Each row has a class, written after it.
[ -99  117 -235  -56  182  125  180 -146  -45  -44  119  278   23  116
 -179    9   -5 -111  -26  236 -100  199  -66  -19  -64 -113   82    4
  -73  442 -267  -72 -212 -257   55 -121   30  -13 -253 -104  252  249
  -61]
tobaf
[  28  163 -104   11  303  383  157   59   84  231  135  292  123   98
 -232  -30  100  -50  -12  210  228  163   39   14  218 -160   48  -71
  -81  557 -118   73 -156 -314  -48 -148  -32 -107 -227 -152  123   90
   63]
zodib
[-230   68 -103  -80   69 -521 -297   47  140 -116  -55  172  158 -318
  561  308   70    7 -174  188  123   77  -51   61 -256 -348  -60  357
  -64   14 -160 -191   37   17    6 -139   50 -117  295  186   69  -54
  310]
tev
[   8  -23  218  173  -17 -178   64  295  -25  148 -110  123   67  -33
  103  -44 -252   23 -147 -280 -237  125  209 -116  144 -150 -192  284
  117  299  -88  385 -104  119   89  -20 -120  -85  171  -43  173 -252
  148]
Punob
[ -76   74  -95  -62  251 -403 -289   87  105  -34 -135  191  117 -373
  435  257   68  -22  -82  165  178   97 -235  237 -172 -265  -21  455
 -101 -117 -226 -190 -130  207  -31  -63  159 -173  388  332  274  -60
  320]
tev
[  20  117   32  -10 -107 -529 -267   57  -22   54   44   97  152 -241
  553  272   13  -21  114   75 -132   21 -205  178 -116 -382  -18  295
 -107 -101   54  -46  -62  186 -125 -215  102 -109  430  198  -40  -34
  243]
zodib
[ -63  108   -8 -234    1 -389 -195  186   56    9  -30  151  -12 -139
  545  380  -65   17   12   16   97  114  -64  168   -5 -519 -121  355
  -15  -71 -157   35  -86   54  -73 -117  200  -70  270  306  256   14
  301]
tobaf
[  68   95  -41   55  110 -419 -340  200  134 -219   -8  279  241 -299
  604  126  158   67   37  425  230  102 -246  306 -228 -204   81  249
 -148  -87 -156 -131   -9  177  -36 -108  202 -188  369  322  131 -176
  369]
siran
[ 159 -238  -51  110  424  134  134   76  -73 -383 -125   29   54  -90
 -293  -46   81 -234  -48 -157  165  -24 -222   74 -538   56  -91  -32
 -126   91   15   76 -231  259  181   43   18 -214  305  -30  130  -54
   86]
tev
[  -9  150  -83 -306 -143 -453  -69   46   89 -103   74  252  -28 -275
  441  265  -26  -46  296  229 -166   46 -200  276 -146 -283   21  381
 -255  -68 -269 -148 -108  242  -22 -105  362  -75  256  236  232   28
  140]
kimuz
[ -96   47  327  187 -287 -350   24  429  -33  264 -104   33  -32   19
  219  -21 -245  120 -248 -325 -502 -108  256  -55  185 -289 -295  176
  102  142   41  412  -17  169    8  -33  -22    5  113   29   53 -325
  190]
Gota
[-259   49 -165   -2  221  245  127  -88   63  163  110  326  214    9
 -229   48  -47 -171 -112   61   95  134   13 -110  118  -96  233   85
  -15  539 -135  -67 -210 -201   53 -279  -12  -39 -211 -315  211   98
   97]
metek
[ -18 -287  -56   25  267  -35  112  168  -57 -465  -48   53   90  -18
 -184    0  129 -357 -110  -10  250   79 -233   37 -532   24 -224 -143
 -190  203   22    3 -225   67  156 -121  -23 -225  284 -105  158  -45
    7]
Bofil
[ 421 -187  -34  -62  222   38  197  214   85   22 -287  175 -233   -2
 -373  -66  274  181 -190  -20   86  -95   -3  358  254  198 -151   34
 -158  -69  106  243  -17  258 -292  232 -115 -259  500 -168  247 -159
   94]
tev
[  64   48  247  165 -206 -182   73  362 -152  213  103  -36  -87   70
  150  -10 -139  -16 -102 -252 -453   54  144   48  234 -264 -293  238
   85  101   70  405  -66  111  115  -24  101 -106  138   11   15 -172
   17]
bizuk
[-164  195  -85   -3  282  286  205  -23  110  285  129  318   51  -69
 -111   -5  -20  -44 -144  288   51  172   91   35  248 -143   14   33
   41  600 -230  -71 -201 -362 -110  -68  -58  -38 -295 -202  341  172
  122]
bizuk
[  65 -304 -165   87  290  193   21  218 -134 -478 -102  176  129 -101
  -21   14  181 -409 -101  -99  294  120 -248  -19 -583  -60 -195 -147
   -6  247   84   72 -262   20  103 -126   75 -183  182  -96  176  105
   70]
tev
[  75  -39   79  215 -142  -81  -50  359   35  143  -42   32  -92   40
  220   16 -125   98 -291 -412 -231   89   63 -102   -5 -233 -233   99
   22   94  171  486  -81  210   42   19   43  -61  192   67   13 -296
  -54]
kimus
[ 123 -288  -49   -8  430  115  148  154  -66 -474  -86  135  127 -142
 -197  -46  163 -325  -50  -25  345  -30 -115    0 -487   33 -246 -123
   -6  269  -20   -4 -208  -30  162  -95  -81 -235  153 -174  174   64
  197]
metek
[ -73  127  -15 -145  398  194  278 -244  -13  324   47  190   93  178
 -333  127 -169   30   62  135    6   72  -49  177  163 -179  342   83
  -57  606 -151  -74 -237 -153   18 -164   -6   -8 -249 -162  260   98
  111]
mevof
[ -75   26    4  -36  156 -375 -256   44  182  -10  -92  -50  151 -164
  654  318   37   11  -79  -63   76   14 -134   15  -76 -357  -95  369
 -267  -84  -32  -73  -59   88  -49 -162   60 -168  345  317   74 -111
  289]
Gota
[  17  -11  194  127  -56  -14  -15  316   56  362   -2  220   20   89
  170  -48  -92  -78  -43  -36 -213  200  249   73   94 -192 -347  213
  138  356  -23  308  -78  -51  134   47   20 -145  -16  -45  105 -118
    8]
Bofil
[   7  170  -48   10  565  231   74 -147   84  211  171  250  292   65
 -184   56 -121  -72   56  155  145   11  -64   38  245 -315  320   64
 -141  699 -262  -77 -193 -299  -22 -168   17  -67 -178 -252  180   60
  122]
zodib
[ -94  187  -54  118  389  213  163  -61  -10  141  179  277  240   19
 -234    0   10 -136  -70  256   80  157  148   81  357 -232  166   88
 -177  587 -212  -15 -130 -349  -41 -237  -19  -85 -166 -151  205  139
  194]
mevof
[ 132  -92  220  111 -110 -184  -30  346 -224  148  -75  139  105  -36
  500   66 -173  -78  -79 -383 -237   63   71 -106  -12 -430 -201  293
   94  352  149  556 -143  -40  133  -99   54 -190  172  124   35 -216
   46]
Gota
[ -31  194  -53   74 -177 -413 -158  284  -44  -10   49  198   59 -299
  383  178  119  -88  -85    5   99  226 -108  139 -135 -417 -214  233
  -94  -79  -40   72 -171   71  -89 -121  204 -130  306  298  137 -104
  273]
bizuk
[-125  125   63   35    7 -468 -305  282   44   -6    8  266  241 -318
  514  229 -124 -108 -165  104  123   27  -89   94  -48 -457 -148  317
   35 -150 -181  -52  -34   72  -22 -132  117  -49  451  394  146 -171
  286]
kimuz
[ 493 -219  -27   -8  464  137  -74   70  157   66 -261  194 -188    6
 -205 -119  329  121 -257 -250  136 -110  -51  280  105  199  -81  -71
  -47  -89   66  262   18  143 -139  203 -194 -164  535  -50  129 -276
   30]
kimuz
[  19  226 -131 -119  328  282  192    9   74  288  134  280   65  121
 -243   51   99  -52  -40   26  122  156 -145  184  157 -160   51   -2
   60  437 -149  110 -186 -229   30   31   33 -109 -115 -157  131  -35
   -9]
kimus
[ -11  204   53  -10  527  253  248  -38  144  223   50  199  125  120
 -332  112  189  -51   11  242  230   70   14   74  280 -210   91   35
  -97  635 -238   18 -174 -271   69  -43   92 -123 -103 -267  209   38
  180]
bizuk
[ 386 -171   40   85  393  123 -110  122  132    7 -324  261   36  -51
 -282  -82  299   19  -74 -138  353  -16  -40  404  141  253  -90  -64
   -3   73  -35  184  -90   88 -261  156 -176 -191  422 -191  224 -223
  185]
kimuz
[ 188  162   22  -53  409  136  145 -151  -49  256  168  176  163  122
 -131   57   18  -83  157  162  159  180    9   24  215 -444  184  140
 -131  552 -167  120 -171 -361   86 -237  158  -80 -174  -80  244   -7
   97]
kage
[   7  136  -84  -77  180 -350 -424  256  121   11  102  286  145 -445
  587  245  152  -61  -40  212   48  105 -193  307  -74 -246  -48  401
 -124 -124 -170  -86 -106  245  -15  -38  135 -139  450  354  232 -186
  281]
zodib
[-123  264  -97   79  536  340  129  -93  115  364  124  401  123   33
 -317    1  146  -99   26  112   47  173    5   84  216 -111  284    0
  -68  606 -302 -140  -95 -185 -166 -169    4  -50 -186 -302  159  131
   82]
kage
[ 322 -297   27  -54  382   35 -176  147  220  -84 -333  250 -126   32
 -185 -199  264   27 -226   64  178 -191   64  452  229  149 -118  -70
  -26   11 -118  255  -52  183  -53  209 -175 -207  380 -218  281 -135
  205]
bizuk
[ -14   97   12  -35  144 -451 -541  120   -3  157  -38  164  256 -464
  713  301  217  -53  -52  235   70  -84 -266  269 -105 -462  -49  317
   25 -100   -5  -65 -155  235  -12 -172  185 -145  389  345   93  -38
  273]
tev
[  49   24  130   99 -115   28   93  337  -47  371  -17  145  -50  -80
  109 -143 -202   90 -149 -145 -273  -10   71  -76   71 -209 -183  139
  266  216   21  369  -97  104   37   91   64  -81  106   98   66 -233
 -112]
Gota
[ -35  281   25  107  351   79   75  -42   90  324  173  280  192  -14
  -79    0   53 -101  103  280    0  -12 -132  -67  104 -208  223 -100
 -171  491  -93  -71 -213 -182 -152  -90   57  -62  -18 -162  160   85
  138]
siran
[ 153 -354  -37  143  534   32  137   82  -98 -555   26   79   57 -221
  -51  -25   39 -253 -144  -11  176  -43 -157  181 -514  272  -72    5
   28  175  134 -114 -145  223  188  100   -7 -293  276 -147   79   49
   36]
siran
[  54 -183   14    3  544  212  293  110 -141 -242   34   22  -65  -47
 -388  -19  -16 -272  -83 -237   45   -3 -182  239 -548  161  -91  -75
  -22  276  -74  -49 -181  306  240  136  -65 -228  377 -259   76   22
   58]
tobaf
[-130  -22   12  115  -69 -382  -78  333  -24  180  -39  131 -100  -46
  258   48 -158   42 -337 -227 -277  113  260  -82   62 -410 -258  341
    9  301  -79  365 -121   62   64 -148    5 -172   38  102  160 -225
   66]
metek
[-105  236  -77   37  438  182  222 -240   47  279  175  343  129  114
 -181   67   83 -126    4  173   -4  218  -10  121   97 -222  186   81
 -102  735 -292  -94 -171 -264   18 -174    0 -135 -140 -308   82  191
   15]
Punob
[-107  229  -41  -21  312  349  244 -139  159  338   81  225  100  231
 -267   16  -29   21   68  252 -188   82 -102   72  362  -96  238  -62
  100  454 -120   58 -129 -224  -17  -19   69   34   -7  -88  120  118
  -38]
tobaf
[ -51   58  -61  -40  409  205  102 -168   52   81  103  186   61   38
 -202   13  114 -153  -49  276  111   93   23   32  225  -21  129   16
  -11  486  -89   70 -176 -287  103 -165  -60  -37 -222 -265  215  117
   61]
zodib
[ 283 -227  -54  -39  347   80 -103   36  163  100 -384   63 -196  123
 -358  -46  190   63 -254   -5  220    4   41  295  199  -31 -206  -70
 -209  -98  177  208  -55    0 -229  171 -289 -145  324  111  226  -98
   21]
kage
[ 200 -300   -5  -16  330   40 -125  124  140  119 -280  378   69 -121
 -102  -31  211  -10 -289  -97  131   -4   -7  407  168   52  -51  106
  181  242  -52  320  -92  155  -89   72 -100 -178  587 -215  301 -391
   33]
metek
[  24   43   87  267 -110  -21  -50  497 -105  261  -10   43   28   13
  200  -67 -187   20 -263 -318 -309  144   84  -87   43 -118 -224  233
   66  218  -41  401  -94  236  153    5   24  -55  125   20   99 -339
   37]
Gota
[ 226 -204 -215   24  476   51 -288  118  269  172 -361  231   -8 -102
 -234   26  284  -66 -336 -113  347  -22 -151  427  169   87  -68  -69
  -94   60   95   96 -183  177 -244  100 -100 -115  543 -109  307 -293
  175]
tobaf
[ -93 -289  -88   10  212  169   56  162   35 -356  -18   64   25  -46
 -250  -18    8 -319  -50 -132  242   87 -124  101 -510  -42 -138  -72
  -71  295   41  -63 -127    0  104 -130   63 -215  246 -210   12   53
   36]
mevof
[ 244  -37  195   61 -189  -92   30  413 -213  189   29  104  -51   16
  195  -51 -134   12  -45 -294  -81  130  113   94   78    5 -238  231
  174  214  -12  395 -107  137  162   21  -10 -146   23  -36   58 -261
    0]
mevof
[ -29   68  217  121 -382 -293  -43  442 -218  339  103  133  -29   -3
  287  -54 -140    7  -93 -339 -322   60  136   42   73 -217 -243  120
  121  226   16  432  -95   64  -65 -190   65 -162   25    7    9 -237
  -37]
kage
[-131   40  110  169 -306 -215   90  297  -83  255   38   64  148  103
  205   36 -248  -53 -217 -422 -356   36  197 -164  165 -261 -286  111
  -39  245  151  479 -195  -85    1 -282  -24 -120   28  119   48 -196
  103]
kimuz
[  11  212 -112  -54  285  215  225 -118   57   90  166  323   70   -9
 -201   10   38  -22   68  281  -16  127   20  204  185   23  167  120
 -129  539 -213   -5  -70 -272   64  -54   75  -81 -280 -194  127   74
  -34]
tobaf
[ 165  -16  177  156 -108    4   18  537 -142  272   73  143   16  -47
  256 -109  -91   47 -137 -244 -338  117  169   39   98 -166 -292  161
  170  226   18  374  -11  150   50  -39   65  -68  124   80  103 -350
    9]
Gota
[  20   -7  108 -103    9 -290 -129  223  -69 -237   12  269   95 -346
  663  201   64 -209   97  308  138   67 -171  268  -78  -67    0  330
 -115   -9  -92  -12 -182  314  209  -88  118 -215  281  204  201  107
  322]
kage
[ -55  188   33 -160 -292 -621 -174  129  -80  -34   12  212   80 -266
  502  341   58    0  126  126   68  143 -154   61 -159 -391  -72  404
 -171  -18 -230   54 -147   27  -61 -350  151 -113  293  340  216 -186
  259]
Punob
[ -76  133  -54  -19  184  200   73  -75    4  157  172  243  118   -8
 -172   12  -44  -90   36  275  -58   35  -52  177  216 -180  140   24
  -37  513 -136  -97 -197 -228   -6 -119  120  -25 -295 -284  197  273
   -1]
Bofil
[ -46  192 -313   75  529  470  -67  -56   50  329  221  380  255  -25
 -460  -68  138 -162  -52  299  178  141  -18  279  208 -193  412  -50
 -228  594 -205 -151 -157 -129  -33 -117  116  -11 -294 -266  185   -3
   69]
zodib
[ 368 -212  -91  -19  229  -31   -3   95  132   24 -211  218 -270  -48
 -279  -95  280  114 -275  -21   75 -182   75  370  159  -64 -185  -93
 -116  -36   41  245 -107  159 -237   54   18 -154  291  -29  290 -121
   59]
Bofil
[  31   69  -31  -88  105 -230 -198  106   73    3  -14  170  103 -288
  446  271  100  -50   22  309  144   10 -160  278 -119 -155  -84  338
 -118 -121  -80  -61  -71  202  -25  -80  155 -134  299  222  196  -60
  203]
Gota
[  22 -330 -145  -33  317  232   85  182  -36 -545   16  238  109  -80
  -43  103   71 -326  -45   50  263   89 -142  161 -449  127  -77  -73
  -81  446    7  -49 -209   84  205 -145   -4 -226  201 -199  148  134
   69]
siran
[ 325 -198  -46   87  411   94   15  225  122  -85 -247  205  -89  -45
 -153 -123  245  -44 -385  -28  476    8  -20  338  233  248 -177  -57
  -25   85  -29  262 -136   36  -90   40 -152 -226  392  -99  317 -252
  252]
Punob
[ -33    2   46  171 -159 -185   32  175 -201  277  -47   -9  -98 -120
   84 -104 -125   43 -241 -214 -199  153  218 -159  -10 -270 -227  314
    7  174   30  408  -86  -19   34  -39  -45 -167 -133  118   52 -218
  -98]
zodib
[  -9 -250   29   14  119    4  209  198 -221 -473   57  103   12  -69
  -50  143  -36 -289  -38  -86  150  103 -118   49 -441   59 -154    0
   65  177  116   78 -235  187  174  -96  -58 -208  179 -122  126   98
   67]
kimus
[  99  103   56  -60   58 -415 -281  133  101  105  -66  160  104 -348
  672  280   59    5   -6  252  164   21 -157  162   36 -245 -107  423
   41 -111  -77   26  -78  114    1  -32  102 -108  356  268  193 -184
  277]
metek
[ 292 -292  -79  -92  463   72 -302  107  310  -75 -308  340 -117  -90
  -97  -67  213  -15 -265  -56  316  -40  -22  338  180   67  -59   17
   87  -36   44  227  -32  173  -90  153 -241 -113  457 -153  227 -167
  104]
tev
[  33  133  -89  -70  185  142  140 -223   97  160   99  334   40  146
 -237  -20  124   19  118  450   45  111   77   22  182 -294  128  -30
 -107  473  -85   59 -127 -404 -102 -100  -42  -71 -365  -95  136  136
 -122]
metek
[-161  126  121  -63   48 -308  -83  278  131  134  -66  276  210  -93
  512  255   10 -126  -15  172   68   38 -275  252  -90 -238 -161  135
   -5  -36  -21   51 -235  103  -50 -264  156 -166  445  373  248  -70
  425]
kimuz
[ 132 -296   17 -139  143   15  303   66 -183 -510   -2   54  -34  -29
  -77   32   11 -250   47   55  135    5  -95  116 -433  128  -97  -28
   22  179   19   43 -184  109  344  -37   42 -184  190  -72  147   61
  122]
kimuz
[-103   -3   29 -150  183 -352 -337   43   64  -21  -36   81  148 -331
  503  343  180 -158  104  237  106   88 -247  324 -134 -218  -11  422
 -161   14 -141 -235 -148  129   80 -211  112 -211  455  213  200  -41
  371]
bizuk
[ -32   42    1 -211  114 -417 -273  -23  278  133 -116  270   71 -184
  640  305   34  -13  138   95  -18   59 -165  137 -202 -301 -113  416
 -100  102 -242 -163 -133   76   -8 -178  137 -126  188  223  217  -75
  219]
tobaf
[-141 -328 -108 -104  259  106  -28  190   -2 -440  -24  -41   -7 -110
   35  169   99 -249 -176  -97  213   14 -285  -17 -542   18  -96  -43
   69  192   90   69 -220  273  222  -17  -16 -232  364 -232   71   45
  -47]
kimuz
[  84   36  119  132  -61 -139  229  286 -279  212  105  -65   12  -58
  293   41 -273  -50 -235 -304 -182  113   55 -105   81 -325 -223  223
  -88  382  -47  293 -207   -6   94  -45  -16 -162   96  177  121 -289
  -26]
kimuz
[  65  101   21   -1  553  336   85 -159  129  175  143  333  211  -11
 -267  -45  -54 -156  117  436  266    6   -7  167  376 -233  251   29
   54  622 -153 -193 -168 -395   10   46  -75  -89 -231 -204  113  154
   87]
zodib
[  72 -287   98  -66  394   14  231   45  -45 -391 -108   21  -42   60
 -447   56   59 -415   12 -163  231  -28  -56   29 -322   66 -181  -50
 -141  202  152  136 -215   99  283  -27  -78 -200  232 -326  103   81
  103]
kimuz
[  65   43   95  -20   27 -342 -112  146   34 -104  -44  217  107 -264
  423  198   -4  -58    1  106  119  -91 -164  266 -111 -466  -72  267
 -128 -173   16   60 -163   86  -32  -54  336 -186  295  438  170  -62
  284]
kimuz
[-204  230 -201   59  337  380 -108   76  285  372  129  295  259   66
 -171  -10  -36 -102 -117  234  266  329 -136  150  164 -135  186   63
 -154  542 -231 -165  -74 -175  -83   25  -39  -37  -91 -389  157  -75
   32]
siran
[ 149 -324 -119  149  344  276  213  232 -191 -521  -25  117  142  -54
 -114    1   88 -386 -158  102  347  119 -191  126 -475  164 -219 -154
   37  352  130   -9 -224  -44  211  -36  -40 -244  190 -177  133  116
  124]
bizuk
[ 133 -263 -132   30  413   58   65  121  -61 -437  -17  115   44 -134
 -188  -70    5 -229 -121  -87  136  139 -275  200 -626  141  -79   48
  -86  259  -86 -104 -247  253  251  135  -43 -229  257 -249  219  -66
   70]
tobaf
[-163   36   90  142 -130 -252  -48  303 -166  422   25   54  128 -126
  286   69 -303  -41 -201 -269 -286   77  155 -103   28 -423 -173  217
  132  220  145  360 -122  203   -1 -139  -25  -96   85   88   31 -186
   30]
kimus
[ -41  245 -127   19  422  245  347 -130  120  268   91  266  -51  134
 -419  -58   45  -18  -77  107  -66  136   59  102  144  -54   71    6
  -87  459 -262  -18  -93 -213  -44   21   85  -38 -186 -244  203  105
   29]
tobaf
[ 349 -197    6  -50  433   37   62  -42  122   54 -231  221  -48   23
 -390  -65  122   70 -165 -129   92  -51  -16  372  173  221   -1   50
  -41  -31   15   51   -5  215 -120  179 -232 -111  444 -213  203 -193
  103]
tobaf
[-146  110  114  -36  -92 -377 -214  314   22   -2   20  192  144 -143
  382  287   -3    6   29  183  -82   15 -289  258  -96 -162  -42  298
  -80 -123 -124  -78 -145  269  -39 -246  218 -130  451  270  239  -90
  309]
siran
[ 356 -154   51  -66  435  130   15  238  181   71 -279  237 -186  -58
 -270  -73  221   86 -297 -223  276 -123  -20  361  320   82 -161  -39
  132   -5   39  286 -155  204 -118  302 -209 -171  428 -145  267 -182
  220]
metek
[ -36   13  -82 -114  130 -368 -289  108  102 -144 -135  158  185 -221
  579  303   69  -42  -86  290  213   26 -243  209 -181 -258  -62  300
   72  -81 -200 -170  -70   77   89 -201  143  -45  409  291  232  -93
  444]
Gota
[-139  166    1  -63  -97 -600 -118  119  -45 -141   58  200  -55 -324
  477  319  188  -47  -12  228   96   89 -147  174 -188 -248  -63  262
 -118  -52 -103 -103  -70   95 -129 -239   72 -184  378  311   22  -13
  215]
mevof
[ 334 -195  -54  -30  482  161 -161   29  248  232 -293   88 -122  108
 -242  -58   84  127 -269 -136  221  -72   60  283  258 -115 -118   10
  -96  108  -33  285  -41  -33 -122  124  -89 -126  318   79  240 -270
  -43]
kage
[  92 -335   10  -29  316   91  300  323 -230 -686  -45  215   57 -115
   54   49   60 -258  -76  -55  414   71 -148  129 -505  293 -112 -114
   67  336  -15    5 -182  121  185   30  -85 -314  166 -172  151  142
  149]
Bofil
[  -9  236 -166 -152  341  124  171 -242  118  345   75  108   94  129
 -182  160  -36  -89  161   69   47  188    8  -42  212 -358   87  141
 -105  547 -182   24 -106 -428   -1 -133  116  -15 -120 -153  142   83
   38]
kimus
[  53   89  -18 -115  -94 -321 -318  222  100  -45  102   73   65 -256
  899  211  169   61   53  150  -86   37 -140  142  -72  -41  -76  257
  -69 -135 -182 -194   62  188    7 -132  110  -61  376  246   62  -93
  321]
Gota
[ -24    3  175  101 -153 -261   89  247 -169  251  -28   13   -9   25
  198   99 -218   39 -138 -381 -450   67  109  -87   90 -136 -124  163
   25  224  101  442 -167  298   89 -104  -57  -22  189   40  119 -243
   32]
kimus
[ -87   56  -67 -146  -37 -343 -277  -16   66   19  -41   99  104 -137
  435  301   47  -26   52  272  100  151  -90  195  -31 -290 -105  355
 -176 -115   -5  -42 -104  -78  -65 -141   57 -153   74  404  177   20
   97]
kage
[ -37  214 -204  102  387  158   94 -135   67  203   79  279  204   69
 -469    4  225 -106   23  197   43  173 -105   33   29 -165  108  -48
 -142  540 -236 -124 -194 -291  -86 -171   28  -31 -215 -186  173  -15
  -10]
Bofil
[ -61 -385    1   65  529  122   71   36  -54 -532 -107   77  101  -16
 -212  -18  148 -404  -92   43  239   25 -175   74 -468   82 -150  -27
    4  244   30 -107 -238   54  221  -48 -156 -317  129 -191  107  185
   72]
tev
